Below is a small trained network, with its code and all its weights. Each question gives an input and a target symbol and asks what happens when units are switched off, that is, made to give their printed mean instead of their output.

import numpy as np


def w(rows, s, z=0):
    codes = np.array(rows[::2]) - 128.0
    scale = np.full(codes.shape[1], s)
    scale[-1] = z or s
    return codes * scale


def f(y):
    return np.maximum(y, 0)


def softmax(a):
    e = np.exp(a - a.max(-1, keepdims=True))
    return e / e.sum(-1, keepdims=True)


def log_softmax(a):
    a = a - a.max(-1, keepdims=True)
    return a - np.log(np.exp(a).sum(-1, keepdims=True))


def net(x, mask):
    ids = ['Γαβδεζηθμξστφω'.index(c) for c in x.split()]
    T = len(ids)
    res = E[ids] + P[:T]
    u = 0
    for l in range(2):
        q, k, v = (res @ M[l].T for M in (Q, K, V))
        z = softmax(np.where(np.tri(T) > 0, q @ k.T / 2**0.5, -1e9)) @ v
        res = res + np.where(mask[u], z, O[l][:, -1]) @ O[l][:, :-1]
        u += 1
        y = f(res @ A[l][:, :-1].T + A[l][:, -1])
        res = res + np.where(mask[u : u + 12], y, B[l][:, -1]) @ B[l][:, :-1]
        u += 12
    return log_softmax(res[-1] @ U[:, :-1].T + U[:, -1])


Q, K, V, O, A, B = {}, {}, {}, {}, {}, {}
E = w([
[104,143,153,107,141],'Γ',
[101,148,170,118,85],'α',
[38,166,145,188,40],'β',
[81,134,130,147,187],'δ',
[84,126,140,127,1],'ε',
[246,143,210,234,120],'ζ',
[109,97,108,64,87],'η',
[158,107,154,64,169],'θ',
[117,120,136,69,91],'μ',
[120,72,90,84,165],'ξ',
[69,187,172,172,123],'σ',
[137,69,94,33,92],'τ',
[100,132,143,102,133],'φ',
[85,110,110,101,123],'ω',
],0.0088)
P = w([
[141,129,162,93,112],'0',
[18,47,120,76,119],'1',
[106,38,159,136,97],'2',
[198,245,53,131,105],'3',
[146,121,78,116,115],'4',
[56,29,251,81,133],'5',
[148,119,153,169,127],'6',
[219,194,159,115,104],'7',
[151,124,142,93,180],'8',
[150,62,254,35,178],'9',
],0.0066)
Q[0] = w([
[3,8,216,60,149],'L0H0',
[51,81,233,131,132],'L0H0',
],0.0066)
K[0] = w([
[254,169,198,153,110],'L0H0',
[207,198,132,156,124],'L0H0',
],0.0082)
V[0] = w([
[82,246,205,120,204],'L0H0',
[228,194,211,255,200],'L0H0',
],0.0066)
O[0] = w([
[92,26,31,254,150,86],'L0H0',
[200,79,94,205,67,2],'L0H0',
],0.0083,0.0028)
A[0] = w([
[190,78,95,85,236,143],'L0N0',
[173,220,31,120,142,187],'L0N1',
[31,215,130,137,52,82],'L0N2',
[116,155,157,144,124,255],'L0N3',
[205,64,110,54,226,101],'L0N4',
[31,42,137,110,132,196],'L0N5',
[68,181,157,180,1,135],'L0N6',
[245,215,166,163,150,234],'L0N7',
[8,107,164,77,177,132],'L0N8',
[110,149,94,100,234,128],'L0N9',
[193,124,144,50,176,80],'L0N10',
[185,77,69,59,230,130],'L0N11',
],0.0067,0.0042)
B[0] = w([
[48,192,106,247,72,194],'L0N0',
[94,62,2,58,145,168],'L0N1',
[29,211,74,247,96,162],'L0N2',
[78,66,37,77,97,225],'L0N3',
[39,164,145,252,48,192],'L0N4',
[55,21,141,169,119,247],'L0N5',
[48,187,69,224,62,160],'L0N6',
[110,22,73,58,61,186],'L0N7',
[58,167,211,96,176,254],'L0N8',
[126,211,86,213,158,191],'L0N9',
[48,147,110,144,33,174],'L0N10',
[46,215,95,231,69,201],'L0N11',
],0.006,0.0055)
Q[1] = w([
[121,10,253,173,168],'L1H0',
[231,202,35,109,202],'L1H0',
],0.0072)
K[1] = w([
[222,243,35,117,96],'L1H0',
[2,80,105,113,172],'L1H0',
],0.0076)
V[1] = w([
[83,134,105,200,228],'L1H0',
[117,205,99,245,30],'L1H0',
],0.011)
O[1] = w([
[140,95,239,211,2,211],'L1H0',
[253,233,54,105,24,254],'L1H0',
],0.0089,0.0071)
A[1] = w([
[223,186,172,147,112,2],'L1N0',
[2,221,80,137,124,150],'L1N1',
[96,204,253,123,100,104],'L1N2',
[86,125,254,142,99,94],'L1N3',
[97,156,51,158,112,189],'L1N4',
[74,209,131,69,180,85],'L1N5',
[42,107,132,86,174,91],'L1N6',
[108,202,250,134,115,122],'L1N7',
[228,131,148,173,95,84],'L1N8',
[113,244,78,20,163,127],'L1N9',
[70,66,216,130,195,67],'L1N10',
[74,31,194,170,135,70],'L1N11',
],0.0067,0.0063)
B[1] = w([
[2,122,196,85,165,139],'L1N0',
[146,70,114,51,174,247],'L1N1',
[235,171,198,152,218,190],'L1N2',
[179,70,215,209,189,178],'L1N3',
[180,116,157,94,106,214],'L1N4',
[112,178,43,109,195,141],'L1N5',
[54,198,180,123,181,147],'L1N6',
[199,174,213,151,199,180],'L1N7',
[40,150,151,121,119,148],'L1N8',
[159,116,25,218,204,163],'L1N9',
[56,202,141,170,50,143],'L1N10',
[47,153,100,178,125,156],'L1N11',
],0.008,0.013)
U = w([
[81,91,131,140,108,87],'Γ',
[99,61,108,67,97,255],'α',
[140,226,130,130,86,79],'β',
[167,63,144,234,125,125],'δ',
[190,181,63,188,155,36],'ε',
[146,107,94,163,134,66],'ζ',
[100,151,132,102,157,78],'η',
[126,113,116,113,94,147],'θ',
[69,131,116,83,128,115],'μ',
[255,127,187,102,160,153],'ξ',
[111,95,105,158,51,164],'σ',
[161,159,125,87,197,64],'τ',
[90,115,135,135,118,63],'φ',
[102,147,169,136,137,21],'ω',
],0.0084,0.0053)

Each question gives the input, a string of symbols that net reads in full, and the target symbol t.
The units are the heads (2 rows each of Q, K, V and O) and the neurons (one row each of A and B). Each row of codes is followed by its name. A weight is (code - 128) times the scale printed after its matrix; where a second scale follows, it is the last column's (O, A, B and U).
mask holds one flag per unit, layer by layer, with each layer's heads first. A switched-off unit (its flag False) gives its mean, the last column of its rows in O or B, instead of its output. The means were averaged over made-up inputs and are rounded, as every weight is.
A unit's drop is (log p(t) with every unit on - log p(t) with that unit switched off) / (log p(t) with every unit on - log p(t) with every unit switched off).
The circuit of an input: a set's keep is (log p(t) with only the set's units on - log p(t) with every unit switched off) / (log p(t) with every unit on - log p(t) with every unit switched off). Starting from the 12 units with the biggest drops (on a tie, the unit counted first), units are removed one at a time, each time the one whose removal leaves the highest keep (on an exact tie, the one counted first), for as long as the keep stays at least 0.8.
units of the circuit, in order: the units of the circuit, biggest drop first
unit that matters most: the unit with the biggest drop
top k neurons: the k neurons with the biggest drops, biggest first
k most important neurons of layer l: the k neurons of layer l with the biggest drops, biggest first
input μ ξ α η, target ξ: top 3 neurons	L0N5, L0N8, L1N2
input ζ τ ξ ξ β ξ ξ, target ε: top neuron	L1N9
input ξ μ μ, target ξ: units of the circuit, in order	L0H0, L0N8, L1N2, L1N7
input δ ξ ξ β, target ξ: units of the circuit, in order	L1H0, L0H0, L1N2, L1N7
input ξ τ ξ θ, target τ: units of the circuit, in order	L0H0, L1H0, L1N5
input ζ ε ξ, target ε: units of the circuit, in order	L0H0, L1H0
input ε β ξ δ, target β: top 2 neurons	L0N2, L0N6
input δ δ τ Γ, target δ: units of the circuit, in order	L1H0, L0N5, L0N8, L1N3
input μ β ξ σ τ τ, target σ: units of the circuit, in order	L0H0, L0N5, L1H0, L1N2
input ζ ξ σ Γ μ, target ε: units of the circuit, in order	L1H0, L0H0, L1N9
input η τ ξ ω η β, target ω: 2 most important neurons of layer 0	L0N8, L0N1
input τ μ ω ξ ξ ε, target ξ: 2 most important neurons of layer 0	L0N8, L0N9
input τ ξ η μ φ ξ τ ε, target ξ: units of the circuit, in order	L0H0, L1N2, L1N7
input β δ ξ ξ ξ ω, target ξ: 2 most important neurons of layer 0	L0N8, L0N1
input β δ δ ξ β, target δ: top 3 neurons	L0N2, L0N6, L0N4
input ζ β ξ δ δ δ, target ε: units of the circuit, in order	L0H0, L1H0
input ξ ξ δ ω ξ ξ, target ω: unit that matters most	L0N5
input ξ δ θ μ, target δ: 3 most important neurons of layer 0	L0N5, L0N8, L0N9
input ξ ξ ξ ζ Γ ξ φ, target α: top 2 neurons	L1N2, L1N7
input θ ξ Γ τ, target ξ: top 2 neurons	L0N5, L1N2
input η ξ β τ δ ξ, target τ: top 2 neurons	L0N8, L0N10
input ξ η ξ ξ η, target ξ: unit that matters most	L0H0
input ξ δ ξ τ, target δ: top 3 neurons	L0N8, L0N5, L1N3
input ξ ξ β δ μ ζ τ θ ξ η, target α: 4 most important neurons of layer 1	L1N2, L1N7, L1N3, L1N9
input Γ ξ ξ ξ δ α, target ξ: top 4 neurons	L0N9, L0N5, L0N11, L1N2
